Below are the code and all the weights of a small trained network. Each question names an input and a target symbol and asks about switching units off, where a switched-off unit gives its printed mean instead of its output.

import numpy as np


def w(rows, s, z=0):
    codes = np.array(rows[::2]) - 128.0
    scale = np.full(codes.shape[1], s)
    scale[-1] = z or s
    return codes * scale


def f(y):
    return np.maximum(y, 0)


def softmax(a):
    e = np.exp(a - a.max(-1, keepdims=True))
    return e / e.sum(-1, keepdims=True)


def log_softmax(a):
    a = a - a.max(-1, keepdims=True)
    return a - np.log(np.exp(a).sum(-1, keepdims=True))


def net(x, mask):
    ids = ['βγζηθλμπτφψω'.index(c) for c in x.split()]
    T = len(ids)
    res = E[ids] + P[:T]
    u = 0
    for l in range(2):
        r = res
        for j in range(3):
            rows = slice(4 * j, 4 * j + 4)
            q, k, v = (r @ M[l][rows].T for M in (Q, K, V))
            z = softmax(np.where(np.tri(T) > 0, q @ k.T / 4**0.5, -1e9)) @ v
            o = O[l][rows]
            res = res + np.where(mask[u + j], z, o[:, -1]) @ o[:, :-1]
        u += 3
        y = f(res @ A[l][:, :-1].T + A[l][:, -1])
        res = res + np.where(mask[u : u + 8], y, B[l][:, -1]) @ B[l][:, :-1]
        u += 8
    return log_softmax(res[-1] @ U[:, :-1].T + U[:, -1])


Q, K, V, O, A, B = {}, {}, {}, {}, {}, {}
E = w([
[72,163,125,141,196,101],'β',
[99,69,166,111,164,126],'γ',
[103,173,134,94,52,112],'ζ',
[178,51,92,161,175,149],'η',
[138,78,138,87,86,146],'θ',
[133,74,28,161,90,124],'λ',
[100,173,81,148,173,153],'μ',
[102,91,93,153,192,178],'π',
[73,168,86,161,102,196],'τ',
[100,186,180,105,187,185],'φ',
[78,119,92,118,106,8],'ψ',
[78,117,194,85,106,146],'ω',
],0.018)
P = w([
[4,66,119,200,60,127],'0',
[177,105,88,76,158,104],'1',
[116,159,102,66,166,165],'2',
[65,90,173,200,78,93],'3',
[175,100,90,92,146,98],'4',
[114,159,105,70,167,166],'5',
[118,110,198,196,94,55],'6',
[175,89,97,104,135,85],'7',
[105,153,107,72,174,164],'8',
[145,115,213,189,107,23],'9',
[191,89,89,116,119,72],'10',
[105,151,109,73,174,163],'11',
],0.011)
Q[0] = w([
[173,164,151,179,185,202],'L0H0',
[120,49,154,137,247,114],'L0H0',
[58,184,189,132,166,120],'L0H0',
[167,98,237,81,82,139],'L0H0',
[186,187,141,147,148,147],'L0H1',
[139,144,132,159,92,100],'L0H1',
[92,124,179,151,128,110],'L0H1',
[95,158,119,126,118,132],'L0H1',
[124,104,147,75,136,148],'L0H2',
[157,135,148,191,76,95],'L0H2',
[141,97,105,155,150,129],'L0H2',
[141,112,149,143,118,114],'L0H2',
],0.014)
K[0] = w([
[171,168,175,226,183,191],'L0H0',
[104,22,147,133,253,118],'L0H0',
[33,217,180,111,176,105],'L0H0',
[142,58,227,50,94,151],'L0H0',
[156,138,138,190,138,71],'L0H1',
[127,98,117,164,119,148],'L0H1',
[80,120,140,121,138,146],'L0H1',
[92,161,152,158,98,130],'L0H1',
[147,100,127,53,148,148],'L0H2',
[135,121,131,168,25,64],'L0H2',
[152,87,87,190,167,122],'L0H2',
[136,106,137,128,108,105],'L0H2',
],0.012)
V[0] = w([
[151,82,82,115,110,189],'L0H0',
[48,109,48,76,132,129],'L0H0',
[111,74,2,96,136,148],'L0H0',
[120,100,102,117,106,111],'L0H0',
[120,145,102,64,110,135],'L0H1',
[62,117,90,84,144,154],'L0H1',
[141,146,135,125,138,84],'L0H1',
[118,133,117,149,95,143],'L0H1',
[88,139,132,82,149,122],'L0H2',
[86,134,118,144,98,136],'L0H2',
[147,124,98,121,75,92],'L0H2',
[90,144,131,143,102,74],'L0H2',
],0.0077)
O[0] = w([
[189,136,163,99,144,134,159],'L0H0',
[237,148,192,148,84,122,253],'L0H0',
[253,183,148,147,133,110,241],'L0H0',
[174,164,126,122,131,117,165],'L0H0',
[170,162,137,130,84,139,156],'L0H1',
[190,151,168,209,134,138,237],'L0H1',
[117,130,114,99,161,171,92],'L0H1',
[139,141,124,126,142,84,138],'L0H1',
[174,150,141,100,102,131,171],'L0H2',
[137,140,145,168,113,120,159],'L0H2',
[45,108,118,148,128,148,106],'L0H2',
[142,114,133,154,159,93,134],'L0H2',
],0.006,0.0046)
A[0] = w([
[108,163,197,119,119,141,183],'L0N0',
[121,250,136,105,164,131,150],'L0N1',
[129,168,139,100,109,195,60],'L0N2',
[111,139,85,190,64,127,2],'L0N3',
[124,192,112,92,174,120,58],'L0N4',
[130,125,156,192,90,167,211],'L0N5',
[53,123,149,188,113,120,79],'L0N6',
[120,78,161,129,63,103,58],'L0N7',
],0.012,0.0041)
B[0] = w([
[146,183,201,175,198,82,229],'L0N0',
[24,62,55,82,148,89,248],'L0N1',
[45,1,176,104,130,196,186],'L0N2',
[128,78,210,60,222,171,178],'L0N3',
[138,176,46,29,196,143,169],'L0N4',
[41,90,95,200,131,36,254],'L0N5',
[244,72,56,135,67,172,215],'L0N6',
[137,150,49,179,242,153,207],'L0N7',
],0.0073,0.0053)
Q[1] = w([
[219,177,226,183,136,140],'L1H0',
[89,87,29,134,105,88],'L1H0',
[210,101,152,131,138,131],'L1H0',
[192,138,219,132,112,85],'L1H0',
[102,167,194,126,178,150],'L1H1',
[159,97,120,109,81,26],'L1H1',
[98,149,159,174,137,157],'L1H1',
[106,223,110,120,181,254],'L1H1',
[157,164,174,192,121,122],'L1H2',
[139,180,199,132,156,106],'L1H2',
[100,174,209,148,190,87],'L1H2',
[171,120,181,120,178,86],'L1H2',
],0.0082)
K[1] = w([
[166,172,136,83,144,185],'L1H0',
[106,137,96,152,101,74],'L1H0',
[164,150,135,94,156,115],'L1H0',
[127,168,145,52,173,134],'L1H0',
[149,132,254,73,159,140],'L1H1',
[108,72,123,164,103,71],'L1H1',
[117,144,131,98,101,131],'L1H1',
[244,139,131,22,158,215],'L1H1',
[191,139,134,132,111,155],'L1H2',
[197,165,154,84,142,114],'L1H2',
[142,168,143,81,141,140],'L1H2',
[158,191,187,134,128,88],'L1H2',
],0.011)
V[1] = w([
[134,199,129,142,148,62],'L1H0',
[127,166,54,164,135,115],'L1H0',
[111,120,132,151,97,100],'L1H0',
[60,107,137,183,134,154],'L1H0',
[82,80,138,90,104,136],'L1H1',
[139,2,58,95,135,164],'L1H1',
[111,103,100,111,144,166],'L1H1',
[66,90,115,198,93,86],'L1H1',
[170,108,130,68,93,72],'L1H2',
[166,222,139,57,168,84],'L1H2',
[149,177,149,73,138,143],'L1H2',
[123,120,168,144,147,61],'L1H2',
],0.0055)
O[1] = w([
[170,86,122,166,118,89,131],'L1H0',
[107,131,106,114,156,146,159],'L1H0',
[112,86,52,101,129,117,144],'L1H0',
[103,111,98,85,196,115,165],'L1H0',
[86,124,124,150,141,109,101],'L1H1',
[166,114,154,122,95,81,213],'L1H1',
[147,120,129,162,100,119,125],'L1H1',
[127,58,101,3,65,101,253],'L1H1',
[115,142,195,160,90,121,111],'L1H2',
[91,117,161,205,139,75,63],'L1H2',
[98,154,182,157,194,115,52],'L1H2',
[163,94,112,168,113,111,181],'L1H2',
],0.0046,0.0056)
A[1] = w([
[143,142,2,144,132,127,144],'L1N0',
[216,100,164,143,107,68,254],'L1N1',
[93,178,108,30,136,98,65],'L1N2',
[88,109,151,80,130,208,176],'L1N3',
[162,169,86,81,75,132,88],'L1N4',
[101,144,205,105,170,178,87],'L1N5',
[24,206,194,89,120,90,115],'L1N6',
[140,95,104,46,199,172,100],'L1N7',
],0.0092,0.0062)
B[1] = w([
[109,110,167,141,160,185,202],'L1N0',
[82,163,146,127,119,153,250],'L1N1',
[127,172,153,1,157,145,161],'L1N2',
[135,90,143,166,55,106,163],'L1N3',
[62,175,46,153,143,84,153],'L1N4',
[61,154,146,104,170,82,148],'L1N5',
[200,154,34,198,85,135,157],'L1N6',
[198,96,151,158,132,70,185],'L1N7',
],0.011,0.014)
U = w([
[248,65,108,159,99,101,41],'β',
[75,176,236,147,149,143,182],'γ',
[148,71,255,62,35,142,118],'ζ',
[184,167,176,153,127,209,174],'η',
[136,148,71,142,183,148,52],'θ',
[62,149,144,63,98,155,128],'λ',
[165,98,122,138,125,27,3],'μ',
[106,127,130,218,88,31,164],'π',
[135,193,47,173,96,187,151],'τ',
[44,15,87,125,120,175,220],'φ',
[196,109,80,105,31,98,141],'ψ',
[106,89,205,63,153,159,72],'ω',
],0.0074,0.0033)

Each question gives the input, a string of symbols that net reads in full, and the target symbol t.
The units are the heads (4 rows each of Q, K, V and O) and the neurons (one row each of A and B). Each row of codes is followed by its name. A weight is (code - 128) times the scale printed after its matrix; where a second scale follows, it is the last column's (O, A, B and U).
mask holds one flag per unit, layer by layer, with each layer's heads first. A switched-off unit (its flag False) gives its mean, the last column of its rows in O or B, instead of its output. The means were averaged over made-up inputs and are rounded, as every weight is.
A unit's drop is (log p(t) with every unit on - log p(t) with that unit switched off) / (log p(t) with every unit on - log p(t) with every unit switched off).
The circuit of an input: a set's keep is (log p(t) with only the set's units on - log p(t) with every unit switched off) / (log p(t) with every unit on - log p(t) with every unit switched off). Starting from the 12 units with the biggest drops (on a tie, the unit counted first), units are removed one at a time, each time the one whose removal leaves the highest keep (on an exact tie, the one counted first), for as long as the keep stays at least 0.8.
circuit, biggest first: the units of the circuit, biggest drop first
unit that matters most: the unit with the biggest drop
top k neurons: the k neurons with the biggest drops, biggest first
top k neurons in layer l: the k neurons of layer l with the biggest drops, biggest first
heads that matter: for each layer, one digit per head in row order, 1 if its drop is at least 0.15 and else 0, layers parted by /
input π π γ τ ψ ω λ τ θ θ, target π: unit that matters most : L0N1
input λ ω λ λ λ λ η, target φ: circuit, biggest first : (L0H0 L0H2 L0N0)
input ζ τ φ λ ω, target γ: circuit, biggest first : (L0N0 L0N6 L1H2)
input θ η μ θ π τ φ ω, target γ: circuit, biggest first : (L0N1 L0N0 L0N6 L1H2)
input λ λ η θ, target φ: circuit, biggest first : (L0H2 L0N5 L1H0)
input λ η ω θ μ θ μ ζ π λ λ π, target β: circuit, biggest first : (L1N7 L1N1)
input β β η ζ θ φ ω μ π γ ζ ψ, target λ: top 2 neurons : (L1N2 L0N0)
input η θ γ γ ω μ ω, target π: heads that matter : 000 / 001
input θ ζ γ, target γ: circuit, biggest first : (L1H1 L0N5 L1H2 L0N6)
input γ θ μ, target ω: top 3 neurons : (L1N2 L0N1 L0N4)
input θ θ ψ, target λ: top 3 neurons : (L1N2 L0N5 L0N0)
input θ ζ θ μ, target φ: top 3 neurons : (L0N6 L0N5 L1N7)
input λ γ λ β μ ψ ω, target φ: heads that matter : 100 / 000
input π θ θ η λ θ μ, target φ: unit that matters most : L0H0
input θ ψ π β, target φ: circuit, biggest first : (L0N6 L0H0)
input η ζ η τ π η θ θ φ γ β, target ω: top 2 neurons : (L1N2 L0N0)
input ω ω ω γ φ θ π, target φ: top 3 neurons : (L0N5 L0N0 L1N7)
input η γ π θ θ η θ β, target ω: top 3 neurons : (L1N2 L0N1 L0N0)
input η θ μ γ ζ ζ φ μ π τ λ, target τ: top 2 neurons : (L1N4 L1N1)
input ζ π μ θ η λ λ θ β ψ, target φ: heads that matter : 101 / 000
input γ ζ η π λ β ω η γ, target γ: top neuron in layer 0 : (L0N5)
input θ π β θ, target π: top 2 neurons in layer 1 : (L1N2 L1N0)
input ω π π η φ λ λ ψ θ ζ, target φ: top 2 neurons : (L0N6 L0N7)
input β φ λ ζ, target φ: top 2 neurons : (L0N6 L0N5)
input ω η ψ φ, target φ: top 3 neurons : (L0N6 L0N5 L1N7)
input η η ω μ θ θ γ, target φ: top 4 neurons : (L0N6 L0N7 L1N7 L0N5)
input γ γ λ γ η ψ ω, target φ: unit that matters most : L0H0
